In the rows, zero is written as 128.
Here are made-up elements, facts about them, and rows of numbers that follow some of those facts. Name the element behind each unnamed row.

Facts:
grapasko: is of sort; vodrer: sits directly inside
baflovon: grapasko 533; vodrer notin
bami: grapasko 72; vodrer ladrik
begom: grapasko 51; vodrer pusteme
bonor: grapasko 34
brafluval: grapasko 533; vodrer feflu
bratre: grapasko 394; vodrer rupluto
bruve: grapasko 759; vodrer stekem
bural: grapasko 533; vodrer klinoflos
busta: grapasko 394; vodrer klinoflos
druskunur: grapasko 759; vodrer stidu
dubrilar: grapasko 51; vodrer zaflom
fasas: grapasko 34; vodrer bonor
feflu: grapasko 72
feflun: grapasko 72; vodrer tugim
fladrir: grapasko 759; vodrer klinoflos
flasetrur: grapasko 72; vodrer bonor
flekil: grapasko 533; vodrer graskatras
fletra: grapasko 759; vodrer gridi
flogruk: grapasko 356; vodrer noklar
fluzoska: grapasko 51; vodrer lesil
fomu: grapasko 34; vodrer tomak
foplur: grapasko 51; vodrer tugim
foraplol: grapasko 72; vodrer pugravu
gogrize: grapasko 72; vodrer dubrilar
granol: grapasko 72; vodrer plizes
grarum: grapasko 51; vodrer tomak
graskatras: grapasko 533
gresik: grapasko 394; vodrer dubrilar
gridi: grapasko 356; vodrer pugravu
grisa: grapasko 51; vodrer dubrilar
grogilo: grapasko 759; vodrer dubrilar
grotak: grapasko 72; vodrer stekem
grugragul: grapasko 394; vodrer noklar
grutuplik: grapasko 759; vodrer bonor
guskoplin: grapasko 51; vodrer foraplol
katrumos: grapasko 72; vodrer viklas
kibur: grapasko 759; vodrer flasetrur
kirek: grapasko 34; vodrer graskatras
kledupi: grapasko 533; vodrer pame
klegrun: grapasko 72; vodrer klinoflos
klesu: grapasko 51; vodrer notin
klinoflos: grapasko 34; vodrer lesil
klodal: grapasko 72; vodrer zaflom
klupa: grapasko 356; vodrer graskatras
ladrik: grapasko 72; vodrer lesil
lamum: grapasko 34; vodrer rupluto
lesil: grapasko 533
lotror: grapasko 759; vodrer ladrik
miduk: grapasko 533; vodrer noklar
mivegruk: grapasko 34; vodrer tugim
mulu: grapasko 34; vodrer lesil
mustos: grapasko 72; vodrer noklar
nivon: grapasko 34; vodrer fasas
noklar: grapasko 72; vodrer graskatras
notin: grapasko 759; vodrer tugim
nubon: grapasko 72; vodrer rupluto
nudu: grapasko 356; vodrer stekem
nutro: grapasko 759; vodrer graskatras
pakes: grapasko 72; vodrer tugim
pame: grapasko 72; vodrer zaflom
pedrum: grapasko 72; vodrer foraplol
pifona: grapasko 51; vodrer pakes
plagru: grapasko 759; vodrer noklar
plebren: grapasko 72; vodrer steram
plizes: grapasko 34; vodrer tritreflor
pludravos: grapasko 394; vodrer lesil
pogi: grapasko 72; vodrer feflu
pugravu: grapasko 394
pusteme: grapasko 72; vodrer feflu
ravadrim: grapasko 533; vodrer dubrilar
roklos: grapasko 394; vodrer notin
rokun: grapasko 72; vodrer pusteme
rupi: grapasko 394; vodrer pugravu
rupluto: grapasko 51; vodrer lesil
skapi: grapasko 533; vodrer ladrik
sonek: grapasko 759; vodrer lesil
stebis: grapasko 394; vodrer graskatras
stekem: grapasko 72; vodrer bonor
stelubri: grapasko 394; vodrer pakes
steram: grapasko 356; vodrer pugravu
steziten: grapasko 34; vodrer bonor
stidu: grapasko 533; vodrer pugravu
stigrul: grapasko 51; vodrer gridi
stuklu: grapasko 34; vodrer foraplol
suskek: grapasko 394; vodrer feflu
tedram: grapasko 533; vodrer foraplol
telapi: grapasko 356; vodrer flasetrur
temo: grapasko 759; vodrer tugim
tigen: grapasko 759; vodrer pame
toku: grapasko 394; vodrer tugim
tomak: grapasko 51; vodrer feflu
tomim: grapasko 51; vodrer noklar
tomor: grapasko 533; vodrer rupluto
traskal: grapasko 759; vodrer tomak
trebom: grapasko 51; vodrer bonor
tritreflor: grapasko 356
trudu: grapasko 356; vodrer pame
tugim: grapasko 759
vefe: grapasko 72; vodrer fasas
viklas: grapasko 72; vodrer bonor
volel: grapasko 533; vodrer tugim
zadrur: grapasko 72; vodrer gridi
zaflom: grapasko 72
zaplek: grapasko 356; vodrer rupluto
zarom: grapasko 51; vodrer zaflom

Named rows:
[ 89 111 113 139 118 143  94 176 126 161 143 136 124 123 102 118 122 153
 100 143 167 117 144 114 169 103 143 111 126 124 174] -> pogi
[ 62  90  68 115 112 146  95 156 126 127 118 137  77 113 129 143  92 124
  92 124 160 103  91 119 179  94 139 123  85  81 162] -> feflu
[184 136 147 113 182 138  99 164 146 133 199 110 106 100 114 128 118 135
 129 126  86 146 148 115 109 124 118 121 154 119 115] -> rupi
[121 111 126 150 117 128 134 148 129 138 133 132 137 135 127 126 142 136
 115 130 135 121 132 126 141 132 126 139 130 144 136] -> granol
[134 126 153  74 125 162 184  98 117  85  38 120 103 136 154 166  77  97
 108 196  59 110 128 139 175 125 130 169  86  98 118] -> notin
[145 162 201  95 127 158 171 114 120 126  76 123 134 139 114 140  96 127
 138 195  57 133 184 144 161 120 120 137 132 142 132] -> roklos
[117 110 190 149 112 169 190 141 109 145  92 139 150 143 117 150 152 120
 113 184  79 121 153 133 175 130 109 169 125 144 143] -> pifona
[144 119  95  98 114  81 148 103  83  95 162 102 154 112  63 105 141 124
 149 172 105 136 123  73 104 171 148  90 113 176 146] -> grogilo
[152 181 117 141 161 144 117 101 130 139 107 163 151 157 136 111 160 104
 138 158 148 124 149  98  88 112 146 128 129 119 125] -> sonek
[155  78  99 105  75  81 167  93 123 136  95  92 132 125 194 161 122 135
 131  62 145  82  49 157 146 119 136 153 143  85 147] -> stekem
[182  91 134 150 172 144 105 222 155 145 226 104 115  99 130 129 158 133
  94 113 104 138 144 121 122 134 112 156 145 142 119] -> pedrum
[168  67  93 127 171 149 115 205 157 110 207 105  62  82 161 152 129 105
  81  93  91 128  86 129 124 133 102 170 114 105 100] -> foraplol
[122 148 117 191 137 157 137 124 119 167 117 182 154 159 132 122 200 100
 133 137 153 125 123 104 104 112 116 143 124 129 138] -> fluzoska
[145 209 119 139 158 140 113  99 138 146 100 179 139 159 137 110 148  99
 162 142 136 131 148 113  78  98 128 109 128 128 126] -> busta
[119 109 182 156 107 165 182 143 109 146  97 134 149 144 117 148 152 123
 116 178  87 125 150 130 172 128 110 166 128 143 147] -> foplur
[109 131 157 143 159 123  94  76 137 103 122 118 146 152  95 111 119 164
 119 140 136 125 149 103 128 160 133 130 159 105  91] -> nutro
[150  99 134  95  87  72 161  76 119 130 109 109 113 103 183 166 104 132
 175  61 133 101  56 153 134 117 135 137 119  58 144] -> fasas
[129 192 141 175 145 131 119 118 132 157 116 202 137 151 150 115 176  98
 178 132 156 140 145 115  79 104 125 121  92 127 135] -> lamum
[104 146  66 178 139 162 144 100 128 135  76 203 106 158 172 141 182  61
 132 117 149 111  68 113  94 101 105 157  77  95 124] -> rupluto
[193 119 143 113 192 143 103 166 145 125 198  99 120 100 119 128 132 130
 110 142  98 135 147  97 114 131 134 138 152 110 113] -> druskunur
[ 81 130 188 166 141 106 102 102 137 117 140 148 131 138 103 123 129 164
 157 110 138 145 147 127 128 159 112 125 131 109 100] -> kirek

Rows to name:
No name comes twice in this set of rows, the named rows included.
[106 154 133 100 139 138  80 134 125 151 143 127 111 114  85 117  88 153
 133 151 145 125 155 106 153  89 148  79 136 100 166] : suskek
[116 180  60 113 122 138 117 126 155 107  71 176  91 146 198 121 100  83
 121 101 155 133 117 179  90 102 125 123  78 143 102] : lesil
[149 143 181 105 135 155 160 116 119 122  84 115 153 143 120 136 111 128
 120 201  86 122 175 124 159 129 142 148 129 130 134] : temo
[107 175  97 153 143 139 127  97 132 122  87 206  87 141 178 139 146  69
 167 114 148 125  93 129  85  97 117 134  53  87 115] : klinoflos
[124 133  83  96  76  76 143 155 106  96 155 104 140 105  91  95 109 131
 139 132 116 161 146 138 104 166 133  72 105 238 139] : ravadrim
[ 73 131 148 127 130 131  76 164 118 165 162 150 104 101  91 124 102 155
 143 147 170 127 151 104 167  87 152  87 102  90 185] : fomu
[127 140 211 127 117 139 169 138 117 138 103 141 131 125 124 146 120 128
 154 172  85 145 174 146 159 126 122 145 103 136 139] : mivegruk
[178 114 176 142 184 129 103 200 148 144 241 123  99  79 124 136 143 130
 140 111  95 156 150 118 112 132 110 143 128 117 118] : stuklu
[ 96  69  48 123  82  92 179 108  72  84 149 128 107 102  83 140 155  92
 136 132  95 129  37  91 124 171 107 123  69 152 147] : dubrilar
[130 120 139  76 129 159 170  94 117  88  55 119 105 130 151 160  81 100
 108 184  72 111 124 133 165 126 133 164  91  92 117] : tugim

Now the same elements, written a new way:
Some rows with their names:
[107 113 142 164 111  81 147 140 115 121 106 101 142 109 151 136 135 128
 147 130 117 144 134 138 153 116 125 118 148 120 129  92 138 108 182 127
 131] -> foplur
[ 77 103 190 164  93 136 129 149  78  85  62 104 148  52 163 140 153  81
 122 149 149 165 124 181 163 104 115 102  94 107 182 107 110 118 170 165
 187] -> baflovon
[127 136 151 127  97  95 100 116 185 150 101 182 114 169 169 123 123 119
 117 119 131  94 135 147 188 140  79 142 146 130  90 118 122  99 120 135
  87] -> bratre
[129 135 169 121  95 176 107 110 129 112  55 173 121  98 175 102 180  66
 117 169 180 133 144 168 160 145  61 121 116 136 149 134 106  88 120 179
 146] -> skapi
[122 133 117 131 169 167 164 165 116 147 152 123  89 132 146  84 100 115
 107 105 129 162  93 118 132 152 147 126  92 111  81 170 144 172 140  84
  93] -> mustos
[136 157 208  79  95 172 121 139 115 104 121  83 118 117 188 119 154  99
 171 140 194 154 169 165 110 121 112 134 103 155 251 147 117 126  89 185
 161] -> ravadrim
[ 82 138 107 187  85 106 125 133 126 118 136  89 145  77  74 161  97 162
 113 100  80 123 107 119 143 100 182 127 136  98  89 128 134 142 136 127
 139] -> notin
[123 114 123 105 153 121 135 100 119 119 146 152 166 143 105 125 123 114
 145 140 116 117 101 138  97 121 139 114 115 121 164 142 103 143 125 145
 117] -> steziten
[ 95 110 179 148 107 150 123 140  86  93  71 114 141  69 162 129 159  79
 120 156 160 163 129 175 149 115 111 103  97 118 180 118 111 118 153 163
 185] -> volel
[116 101 140 126 142 177 113 114  76  88  89 133 108 123 144 125 177  72
  87 165 198 179 130 142  95 147  93 113 107 141 188 110 106 101 129 150
 198] -> stidu
[152 161 157 112 110 101 140 136 141 134 150  82 125 145 166 123 138 140
 180 125 151 134 170 130 117 132 138 139 160 151 185 126 142 115 119 140
 113] -> dubrilar
[131 101  69 148 129 132 107 110 133 120 136 105 105 142 113 163 117 142
  87  95 128 122 133  94 111 139 139 149 139 127 106 103 147 119 124  97
 152] -> steram
[139 102 107 110 161 129 130  98 130 131 133 131 182 119 108 115 123 115
 169 141 120 101 111 117  93 125 135 119 143 132 155 132 107 160 142 106
 130] -> stekem
[119  83 101 136 146 111 150 112  84 114 115 127 104 179 116 132 150 128
 111 132 154 177 122  97  93 143  95 126 161 153 136  73 136  82 165 119
 144] -> stigrul
[130 143 133 129  96 138 125 121 148 134  91 181 132 110 116 116 141 126
 126 138 128 107 121 121 155 144  95 141 160 130  96 123 122 122 126 128
  94] -> klegrun
[140 160 181  90 102  88 114 152 170 146 170  88 116 183 179 139  96 153
 168  90 148 117 163 142 138 118 141 159 133 143 190 133 127 144  87 139
 112] -> gresik
[161 136 157 105 162  91 109 162 149 160 143 140 115 170 163 139 133 151
 127 135 117 111 164 149 161 112 121 124 103 129 105 124 131 121 118 120
 142] -> suskek
[153 154 125 107  85 126 115 134 170 138 164  59 115 130 155 159  96 168
 159  73 122  94 167 114 132 119 160 170 138 136 162 139 157 143  80 131
 115] -> trudu
[101 106  68 148 119 142 128 107 103 111 149 121 106 153  48 154 114 170
  86 104 112 152  99  77  82 123 145 137 142 134  93 112 136 115 119 120
 138] -> druskunur
[140 164 167  93  99 131 143 154 134 129 160  95 133 126 127 132 115 162
 182 111 145 131 145 117 107 123 153 155 147 144 199 138 126 160  94 135
 114] -> gogrize
[137  87 110  98 159 127 134  95 126 135 130 134 186 127 111 117 117 114
 177 139 112 101 105 117  94 115 127 118 140 136 158 131 103 159 151 109
 124] -> katrumos

Rows to name:
No name comes twice in this set of rows, the named rows included.
[119 153 139 126 110 128 131 123 136 117 122 183 127 133 111 124 139 120
 107 141 129 122 112 141 141 143 116 130 130 116 118 134 114 116 106 157
  97] : mulu
[141 133 132 134 108 105 136 115 147 141 101 149 125 140 158 110 149 118
 143 141 135 122 147 134 155 141  85 126 163 139 110 110 139  83 151 136
  98] : fluzoska
[149  96 116 115 152 101 141  92 134 141 124 116 165 150 152 110 134 109
 180 142 124 115 135 131 116 121 107 118 148 145 151 113 129 112 169 129
 117] : trebom
[134 129 119 139 170 140 168 150 128 151 145 104  79 159 189  79 112 101
 120 113 138 168 119 130 141 157 125 118 105 126  80 157 166 124 162 104
  87] : tomim
[ 98 112 160 154 116  66 114 151 142 133 122 116 135 139 159 150 103 131
 119 106 114 123 126 154 173 110 135 128 124 110 123 102 122 130 150 120
 135] : toku
[147 146 153 114 115 102 145 132 136 137 141  91 127 147 163 120 135 134
 177 125 143 135 161 129 122 131 127 137 155 151 170 120 145 111 130 141
 112] : zarom
[116 153 142 129  93 131 127 116 146 118 108 204 125 132 113 122 142 120
 107 142 124 115 113 143 156 143  98 134 137 117 108 137 114 106 108 166
  85] : lamum
[125 141 115 138 164 160 150 159 122 142 152 123 102 121 138  97 111 113
 108 118 133 148 102 117 128 158 152 126 110 118  97 160 139 165 132  85
 109] : noklar
[119 125 132 129 173 123 137 161 155 163 164 120  72 185 197  91  82 103
  96  91 134 147 112 144 164 151 133 128  78 118  72 167 148 149 133  94
  93] : grugragul
[136 122  86 144 154 164 138 149 160 153 153  87  70 136 176 112  78 123
  94  68 111 131 119 113 157 146 153 143  82 112  51 173 175 149 127  85
  94] : flogruk

